Here is a tiny trained network, its code and every weight. The questions are about switching its units off for an input and a class, where a switched-off unit gives its printed mean instead of its output.

import numpy as np


def w(rows, s, z=0):
    codes = np.array(rows[::2]) - 128.0
    scale = np.full(codes.shape[1], s)
    scale[-1] = z or s
    return codes * scale


def f(y):
    return np.maximum(y, 0)


def log_softmax(a):
    a = a - a.max(-1, keepdims=True)
    return a - np.log(np.exp(a).sum(-1, keepdims=True))


def net(x, mask):
    res = np.array(x, float).reshape(1, 8) / 4 @ E
    y = f(res @ A[0][:, :-1].T + A[0][:, -1])
    res = res + np.where(mask, y, B[0][:, -1]) @ B[0][:, :-1]
    return log_softmax(res[-1] @ U[:, :-1].T + U[:, -1])


A, B = {}, {}
E = w([
[88,122,124,141,128,99,94,150],'x0',
[109,109,166,5,163,108,190,67],'x1',
[233,129,104,150,193,196,98,182],'x2',
[171,68,194,86,85,84,95,141],'x3',
[98,167,138,63,57,143,139,138],'x4',
[125,163,185,181,231,126,155,134],'x5',
[104,71,78,107,131,164,135,104],'x6',
[85,50,91,139,170,104,121,151],'x7',
],0.011)
A[0] = w([
[158,174,79,88,187,160,226,60,174],'n1',
[112,6,63,162,162,121,142,155,254],'n2',
[104,48,157,213,112,178,118,57,135],'n3',
[198,71,205,121,172,56,116,114,175],'n4',
[203,118,72,92,151,189,130,122,142],'n5',
[142,97,107,134,2,96,146,90,150],'n6',
],0.017,0.0046)
B[0] = w([
[58,144,167,117,199,197,180,62,227],'n1',
[3,62,105,119,195,143,105,131,236],'n2',
[130,97,70,111,202,180,113,201,176],'n3',
[220,64,231,74,153,107,133,163,213],'n4',
[186,44,69,130,91,205,94,155,210],'n5',
[133,175,76,42,25,101,116,67,250],'n6',
],0.013,0.019)
U = w([
[27,105,155,89,178,92,138,46,251],'0',
[199,59,233,126,179,53,125,153,107],'1',
[156,101,93,254,140,106,60,173,47],'2',
[172,178,142,67,16,63,114,47,88],'3',
[110,110,67,127,41,62,41,129,55],'4',
[137,57,109,88,140,150,99,89,87],'5',
[172,243,147,240,125,135,104,122,117],'6',
],0.009,0.0031)

Each question gives the input, the list of numbers given to net, and the class t.
The units are the neurons (one row each of A and B). Each row of codes is followed by its name. A weight is (code - 128) times the scale printed after its matrix; where a second scale follows, it is the last column's (A, B and U).
mask holds one flag per neuron, in row order. A switched-off neuron (its flag False) gives its mean, the last column of its row in B, instead of its output. The means were averaged over made-up inputs and are rounded, as every weight is.
A unit's drop is (log p(t) with every unit on - log p(t) with that unit switched off) / (log p(t) with every unit on - log p(t) with every unit switched off).
The circuit of an input: a set's keep is (log p(t) with only the set's units on - log p(t) with every unit switched off) / (log p(t) with every unit on - log p(t) with every unit switched off). Starting from all 6 units, units are removed one at a time, each time the one whose removal leaves the highest keep (on an exact tie, the one counted first), for as long as the keep stays at least 0.8.
units of the circuit, in order: the units of the circuit, biggest drop first
most important unit: the unit with the biggest drop
top k neurons: the k neurons with the biggest drops, biggest first
drop when u is switched off: that unit's drop, to one decimal
input [5,7,-2,3,1,7,5,1], class 1: most important unit : n4
input [-5,-6,7,6,5,-7,7,-8], class 3: top 3 neurons : (n6 n2 n3)
input [5,6,-7,3,-1,1,-6,-3], class 3: top 2 neurons : (n2 n6)
input [-4,-8,-8,-8,2,4,-7,-8], class 6: top 2 neurons : (n6 n2)
input [-7,-7,-5,-8,-5,-6,6,-7], class 4: top 2 neurons : (n6 n4)
input [7,-2,7,-7,8,2,-5,-8], class 6: units of the circuit, in order : (n2 n6)
input [-2,-4,2,7,-3,-4,2,-4], class 3: top 4 neurons : (n6 n2 n1 n4)
input [7,-3,5,-2,6,-1,-2,-8], class 2: units of the circuit, in order : (n6 n1)
input [6,-5,-3,-1,-5,8,3,-2], class 2: units of the circuit, in order : (n1 n6)
input [8,4,-3,1,4,-4,1,5], class 4: top 4 neurons : (n1 n6 n4 n2)
input [6,4,4,-4,-4,-1,5,-3], class 0: top 4 neurons : (n1 n4 n2 n3)
input [-5,-8,-1,5,4,4,6,-5], class 4: top 3 neurons : (n1 n4 n3)
input [-2,6,-8,-8,3,-6,-6,3], class 3: top 3 neurons : (n6 n2 n3)
input [-6,-3,-1,-6,-8,-2,1,6], class 0: units of the circuit, in order : (n2)
input [3,-5,3,3,-4,4,4,-8], class 1: top 3 neurons : (n6 n2 n4)
input [-4,-6,7,1,1,-8,2,-5], class 4: top 2 neurons : (n5 n1)
input [-3,5,-4,8,8,3,-4,-4], class 3: drop when n6 is switched off : 0.2
input [6,1,0,4,8,-7,-5,7], class 3: drop when n6 is switched off : 0.2
input [-8,0,-4,8,2,5,-3,-8], class 1: drop when n4 is switched off : 3.0
input [4,-4,4,-8,-2,7,-4,-2], class 6: most important unit : n2
